Each row is followed by its class.
[ -9  42   3 -20 -12  30 -20  10  10 -15  27  32   2 -18  42 -11  26 -22
   4  23  26  -8 -30   1  -2  32  14 -19  -9  25  10   8   8  -4  -9 -22
  62  -5 -13] => rap
[ -3 -76 -27  13 -11 -23   6  32 -13 -44 -33  12  35 -14 -25 -54  20 -50
 -63 -18   2  58  26  26  18 -14   9  -1 -20   2   2  -1  27 -36 -41  27
 -22   5  -5] => Mano
[  3 -39 -21  20  12  33   8 -25   6   3  67 -31 -19  -1 -23 -12  11  24
  30  33  -9  22  15  12 -11  13  -9 -17   3  -4 -23  -9 -26 -30  31 -17
 -26  33  44] => rap
[-20 -26 -11 -20   9  53 -40 -20 -11  24  41   1  -5 -33  19 -26   9  19
  29   8  50 -27  -3  16 -34  13 -12 -16  15 -25   0  10   8  13  18 -10
   9  10 -32] => ragoz
[   2  -56  -22  -37  -12  -27  -29   -6    7  -35  -19   -3   -7    7
  -19  -23   33    3 -104    5   17   62   -7    3    7    8   20  -26
   -9    3  -16  -22   -8  -15  -12   -2  -10  -30   26] => Nizum
[-12  -3   8 -34 -37 -10 -14 -19  16  25 -30  56  20 -61 -24 -59  25 -51
 -46 -43  -9  -4 -24 -12   4 -26 -12  -8 -31 -28  -5  15  18 -10 -36  11
  30   0 -20] => toka
[ 12   0 -26  32  10  11   0   0 -23 -54  23  -9  23   1 -11 -13  -4 -11
  32  -2 -10  47 -20  14  11  19 -24  12   9  24  19  19   9  -6 -29  28
 -11  23 -13] => pedit
[  9  -6  34 -11   2   7 -10 -10  18  26 -47 -13  -3 -23 -20 -31  -9  36
 -19  19  33 -20 -74  30 -28  12  -9   3  16   2  -1 -18   1 -38  -9 -39
   4  -9  61] => pedit
[ -4  50 -61  35  12  24  -2 -15 -15 -38  78  -6  14 -15  26  63  15  19
  62  11 -42   8  10 -31  48  24 -18  56   6  -3  18  22  -7  26 -12  42
  -4  20 -41] => rap
[ 27  39  -2  31   3 -34  72  12 -25  30 -26  21  37 -10 -35   6 -17 -51
  37   6   9 -53  10  -5   4 -30 -76  36 -15  15 -20  24  -7   9 -61  -2
 -23 -13  -4] => Notuv
[  1  32 -21  -1 -25 -32  41  19  25  23  11  62  -8 -39  23 -19  15 -19
 -23 -11 -51   8  -3 -44  13 -23  20 -15 -33   3 -23  -4 -20   6  19   0
  47 -15  12] => Nizum
[ 12  -3   8  10  12 -22  21  32  13 -12  11   0 -52  23 -40  16   3  -3
  14  67   8   8 -27 -52  28  51 -20  -4  17  20 -26   9  10 -31 -25 -27
 -52  19  24] => pedit
[ -6  11  25 -27   8  21 -22  11   7  43   6  10 -80  14  38   9 -38  52
  54  29  19 -29 -35 -37 -19  14  -1  -9  29  -6  -5  -2  21  13  58 -53
  18  -5  44] => Nizum
[-11  35  30  34  40  28 -30  46 -23 -10  18   8 -25  54  59   6 -34  40
   5  25  56   5 -16 -28  12  48  -3  18  28  43   4  -2  29 -18 -33 -20
 -28 -16   4] => Duse
[  4 -19 -27  46   2  20  -6   8 -11   2  33  39  27 -14  -8 -36  28 -36
 -59  -8  -2  56  16 -24  -2 -20 -24 -34   4  21 -17 -14 -18  -3  -5  -3
  -5  10  -8] => pedit
[ 21 -12  11 -15 -11  22 -43 -22  19  43  12   9 -48  -3  17  41  -8  37
  16  31  24 -30 -40  -7 -40  20  16   6  21 -35 -17 -17 -13  22  54 -42
  10 -11  38] => ragoz
[ 14 -54 -21  -8 -10 -23  -1   6   2 -16 -25  24   2   9  -7 -31  30 -26
 -77  16  12  44 -14   3  16  -2  33 -39 -13  23  -9 -14  -7   1   5  -1
  28  -2  26] => rap
[  5 -11 -19  45   4   3  14 -28  -6  25  52  20 -17 -18 -37 -10  17 -33
  42 -10 -35  -9  12 -40 -22   0  10 -29  11 -21 -28 -16 -26  15  32  -3
  12  44  -6] => ragoz
[-14 -14 -44  20  10 -18  10  10  -8  14   1  37 -24 -22  21 -39  16  16
 -40  16 -12   2 -22 -69  19   6   6  23  -4 -19 -12 -12  -2   4  -5 -15
  -5 -11  10] => Nizum
[  4 -14   4  -8  -5 -25  12 -13  -2  30 -41  36  42 -33  19 -63   4 -20
 -41 -35  -8  -4  -5  -1  20 -29  26   1 -19   2  15  -1  12   6  -6  32
  34  -9  12] => Mano
[ 19 -40   3 -12   2  21 -28 -19 -17 -14 -16 -19  -1  10 -50 -65  10   0
  -2   9  43  23  10  26 -30  36 -41  14 -21  15 -14  -4  -2 -45 -21 -17
 -25 -36  18] => Duse
[ -7  32 -12 -18   8  48 -27  -5  -6  25  66  18  -9  -7  18  17  20  33
   7  31  19  36  -1 -45   4   5  -8  -1   8   4 -10  13 -18  35  31  -8
   8 -15  24] => Nizum
[-18  -9 -49  16  13 -21 -24   9 -22  -4  30  32 -52  30   6 -41   2  19
 -35   8  -1  71 -15 -70   6  -8   8  -6   4  -8 -38 -22  -3  13  52 -19
 -10  25  61] => toka
[-23  46  32  12  -3   5  23  15   3  46 -16  26 -16 -35   8 -18 -12  15
  20 -19 -21 -35  -9 -55  -4  -6  -1  16   1 -16  -5 -12  12  15  26 -19
  13 -20   2] => Mano
[ -3 -23 -27  29  -4 -27  31   0  -2  -7  12  -1   3 -29 -20 -40  18 -10
 -32 -28 -42  12  18  -2  -4  -1  39 -34 -14   0 -18 -25 -13 -17 -13  15
  13   1 -23] => Notuv
[  5 -10 -53  33 -13  -1  19  25  -4 -33  15  -7   0  13   7   5  15 -11
  -4   4 -28  11  -3 -23   3  43  27 -18 -14  12   4   7   6  -5 -21   2
  17   1 -10] => Mano
[  8 -41  12  21 -16  -5  27  15  14   9 -10  22  18 -10  -6 -38   2  10
 -60 -26 -11  32  43  13 -13  10  38 -33   1  36   6 -31  -1 -12  -3   5
  21 -14   9] => Notuv
[ -9 -20  -8   2  14  -7  -7  -2   2  34  17   6  -7 -35  42 -56  -7  42
 -16  -6   0  21   4 -21 -33  -5  24   4  28 -25  -2 -14 -19 -22  47   7
   1   3  48] => pedit
[-43   0  14  30  36  40 -25   5  13  -3  11   5  -3  33  63 -43 -10  63
  -8 -23  36  -7 -26 -39   3  30  -2  10  20 -14  10  12  38 -47 -10  13
 -20  29 -23] => rap
[-15  -2 -30  13  -7  23  12 -12  20   9  45 -23  18 -55  40   2   1  68
  -3 -14 -27  -6  -6  14 -41  25  12   8  11  -1  14 -29 -42  -7  22  -9
  17  -9  21] => ragoz
[  3  22 -25  47  14  11  49  -5  10 -31  28 -34  12  10   7  84 -22  -1
  87  18 -30 -59 -11  37  31  30 -25  53  19 -19  27  38   4  14 -51  11
 -46  22 -52] => toka
[  6 -32 -49  28   6   0  35  17  -2 -12  19  24   2 -16  -7 -30   9  -1
 -39  -1 -17  34  -6 -26  18  51  15 -34  -9  29  -8   1   0 -33 -26  29
  -3  26  10] => toka
[ -1  -2   1   3  -4  -3 -23  32 -18 -47   1   8  18 -18  66  -6  -8 -27
 -22 -11   1  31  -7   7  11  14  16   1   5   8  34  18  23 -20 -24  34
   6  14 -19] => Duse
[  4  17 -55  26  32 -21  11 -17  12  -2   6  29  14  12 -34 -20  21  32
  -1  14  -2  27   4 -20  51  77 -16 -14 -22  29 -14  17   9 -36 -58  49
 -35  26 -40] => pedit
[ -8 -20 -37 -12  16  42 -36  -9   5  -8  62 -12  15  -5  17  25  12  35
  12   8  25  18 -13  25 -12  -1 -53   2  15   9   0  10 -26 -11   0  -9
  -9  21   8] => ragoz
[ 16 -24 -36 -15   7 -20  -8  -2 -20 -48  27 -32 -20  45 -44  25  30  20
 -30  18 -27  59  18 -15  33  -2  12 -16  -1  12 -28 -13  -6 -28 -17  12
 -14  15  25] => rap
[ -9 -67 -23  34  13  -2  -7  31 -11 -48  33 -41 -52  32 -17 -24   8  20
 -21  10 -20  41  10 -33   2  22  39 -26  19  -1 -22 -26  11 -33  19  -7
 -26  17  12] => Mano
[-18 -12  -7  26   3  11 -18  -2   0  -4  14  13   7   0 -14 -30  23   9
 -26  -3 -15  25   0 -13  18 -31  -7  21 -25 -10  -1  13  -3  -3 -22  16
   1  32  -3] => rap
[ 11  35   3  23   9  56 -30  -4 -13 -11  48  -9  -8 -30   8  30  -1 -11
  43  19  16  -2 -32  -7 -28  42 -20  -1  21 -18   3  21  -5 -15   5  11
 -10  18  -8] => pedit
[ -3 -37   6  14  12 -42 -24  22 -12   0 -37 -17  19  19  -4 -64  15  34
 -71   6  13  53  21  -8 -18   6  21 -27  -6  23  -5  -7   2 -24 -37  26
 -22  20  -5] => ragoz
[ 16  50 -74  13   3 -23   9   9  -8  22  10   4 -30  -3  31  34  25  30
  28  50 -57  -4  16 -71  22  32  31  35  -4 -36 -12  -9 -19  12  48  -9
  10 -30  -1] => toka
[  5  14 -35  10 -14  66  48  25 -12   0  54  27  -4 -46  69 -10   0   8
  61  17  -5 -60 -23  -3 -15  57  21   7  22   6  14 -12  34 -23  -1 -65
  47  -7 -16] => Duse
[ 16 -33 -33  -1 -15  16 -17  -8 -14 -30  18 -32 -14   4 -34  24 -10  35
   5  18  14  -3  -5  66   7 -24 -35  40 -20 -17 -22   5  -4   4 -16  -3
 -21 -27   5] => Duse
[  9 -50 -33  11   5  -7 -35  -3 -23 -13 -10  -4  -6  21 -12 -62  25  19
 -65  26  24  57  12 -20 -16  23   0   9  -6  -3 -17 -29   0 -24   6 -23
 -29 -15  46] => Mano
[-10 -21 -33   6  -1 -26 -19  14  -3  -3 -41  39 -26   8 -39 -54  39   0
 -76  26  -6  57 -26 -50  28  -7 -14 -26 -34  -1 -27 -16   7  -2  -1 -23
   0  -1   5] => Nizum
[ 13  -3  12  18  18   8  -9  11  14  61 -29  14 -27 -28  25 -36  -1  15
 -17  36   8 -25 -17 -34 -49  55  15 -21  17   0  12 -18 -25 -51  31 -32
  19  12  66] => pedit
[ -6  27  33  26   9  69  32  47   0  43  40  25  12 -55 114  18 -27  19
  45 -18   2 -49  25   5 -52  11  20  21  49  -4  23 -13  -6  -4  44 -30
  22 -25 -21] => Duse
[-11  -4 -25   4  16  18  -6  -1 -32  25  18  19   4  17 -15 -55  32  -7
 -17  11   4  24  -8 -18  13 -37   7 -15 -32   8 -13   8   7  16 -16 -27
   8  34  11] => Notuv
[-21 -50  27  -2  14  23  -9  45  -3 -12 -11  -9  15  -1  15 -72  18  28
 -55 -14  39  30  11 -13 -18  16  35 -22  20  -9   5   6  39 -71 -30  20
  -7   0 -19] => Notuv
[   0  -71  -18   -6   14   -5   -3   -7  -14    4  -40  -41    1    5
   22 -100   16   43  -17   32   37   -6    6   -1  -48   46    9   -4
   26  -17   10  -11   23  -40   -6  -37  -26  -11   -1] => Nizum
[ 18 -50 -40  23 -22  -7  22   4  -8 -73  34  14  31  12  13  -2  -1 -34
 -65 -30  -3  44  14  37  25   4  25 -22  -1   7  -5 -14   2 -23 -29  31
   6 -29  -4] => Duse
[ -9  18  35  11  39   4 -26   4 -12  16 -44 -18 -14  36 -16 -35  -3  34
  -9  26  45  24 -26 -23   3  25  -9 -15 -12  24 -10   6  -1  -4   8  16
 -17 -15   9] => rap
[-28  14 -15 -40  23  18  -9 -18  -8   1 -15  15  16  -7 -19 -82  38  20
 -32  19  39  23 -18 -19  42  42 -11 -24 -38  48  13  11  14   5 -31   5
  17 -25 -18] => Nizum
[ 21 -11 -43  55   0  22  47  21 -11  -9  39 -53   7 -16 -21  29 -10  47
  48  32 -68   3  14  30   8  -1 -30  12   3  29   7 -15 -26  -5 -11 -23
  -4 -13  14] => Mano
[ -8 -49  -4  16 -10  18   1  14   4  -8  25 -26   1 -13  29 -32   7  28
 -29  -8 -11  25  36   0 -46  24  39 -24  19 -28   3 -14   4 -37  25   0
 -11   8  13] => Mano
[-12 -19  -3   7 -11  60 -30  15  11  64  -5   6   3 -40  48 -19  24  34
 -13  43   6 -44  16  20 -46 -24  -8  36 -15 -37  21 -13 -18   5  27 -76
  10 -24  -6] => ragoz
[  3 -10 -31  18   4 -29  51  13  12   5  -4  28  24 -41  -9  -2  11 -11
 -17 -11 -39 -16   5   5  34  15  21 -11 -25  26   8  -3 -18 -15 -43  39
  21   4 -20] => ragoz
[ 10 -50 -14  24 -21  40  -7 -28  32  43  24  51 -16 -24 -66 -29  32  -3
 -43  13  15  -1   4 -30  -7   5 -48  33 -22 -22 -38 -22 -42 -16  13 -43
  -7 -46  46] => Duse
[-16 -35 -36  15  -6   4 -31  18  -6 -64  13  -7 -14  15  -2 -19  12  -5
 -36   3  -5  54 -20 -31  15  22  -8   5  -2  12  20   6  14 -18 -32  -1
  -2  11  15] => Nizum
[ 12  -7   1  54   4  24   1  29 -29  11  -4  45  14 -21 -13 -32  25 -23
 -44  11  -7  31  20  -4  -4   0  22 -27 -14  23 -11  -9  18   7 -43   2
   1  29 -41] => Nizum
[ -8  15  -7  18   7  -1   3   2  -1 -15 -13  16  25  -6  -9 -26  13  -1
 -24 -17  15  26 -21 -19 -16  26 -10   4 -11   6   1  10 -12 -36 -24  32
  17  21  32] => rap
[-14 -16  -9  -6  12  -2 -25   5 -11  -5   2  11 -16  25   1 -39  12 -14
 -32   2  21  17 -41 -28  19 -34   0  14 -15  -6  -7   4   7  -3  -7 -24
   3   6  37] => Notuv
[ 15 -41 -36  33 -13  -9  45  12  -2 -25  38  16 -34  15 -34  11  -4 -13
 -24  -7 -35   6  10 -10   5 -15  13 -14  16  -3 -30 -26 -11  -6  11 -14
  12  15  35] => toka
[  5  38  43  -9 -27  25 -23  27   9 -18  15  11 -14  24   1  49 -17   2
  -6  17   8  17 -17   7  16 -16   7  22  13  21  14   3  13  24 -10 -22
  29 -31  36] => toka
[ -4 -30 -20  33  -5  18  17   9   8  44  33  14  -8 -53  10 -51  19  36
 -24   7 -27  24  12 -53 -39  70  57 -19  -3 -20 -10 -15 -14 -39   6   4
  -3   5  38] => Mano
[ -5 -26   8  50   7  41   8   5  10  -9  19  23   8   5 -18 -12  23 -15
 -41  -9  -4  24 -14 -11  -8  -4   9  -9   1  -2  -1  -3 -16   2 -11  -7
   1  13  -2] => Nizum
[ 12   4  -3  12  -7 -20   1   7 -13 -13  15  30  -2  -4   0 -15   7 -29
 -26 -15 -12  39  16  -3   2   0  31 -28  -9   9 -25 -16  -2  -6   4  15
   9   9   3] => Duse
[  5 -59 -26 -39 -14  -1  26  -4  13   5 -29  17  -6 -39 -23 -70  25  -2
 -45   6   8  30 -19  -8  -6  34  18 -16 -29  11 -11 -13  -1 -28  13 -16
   4 -27  44] => Nizum
[  6 -63 -22  -7  -5  11 -28  18  -6 -30 -15   2  23  24 -16  -3  30  16
 -92   2  24  60  -3   5  -2  21   4 -37  20   7   5 -11  17 -33 -32  -3
   0  11  23] => Mano
[-14  -6   4 -10 -10  17 -41 -21  45  29  -3   2  20 -43  68  13 -12  37
  10   1  12 -23 -14  25 -17  24 -19  27  10  -6  47   2 -14  11  21  -7
   7 -16  -4] => ragoz
[ -1  24  -9  -3  -1 -41   1 -13 -16 -11   2  18  -7  -6 -16 -46  -1 -29
  31 -18 -16   7  -5 -28   8 -14 -10  21  -1  -8 -14   7  18  -6 -18   8
  -7  16  -6] => pedit
[ -5   4 -28  20  22  15 -26  -4 -28 -28  28  22  18   1  13 -39  22 -11
 -40  -4  14  45  -2 -14   0  26   0 -19   9  -2   2   0   2 -26 -20  24
   4  23 -11] => toka
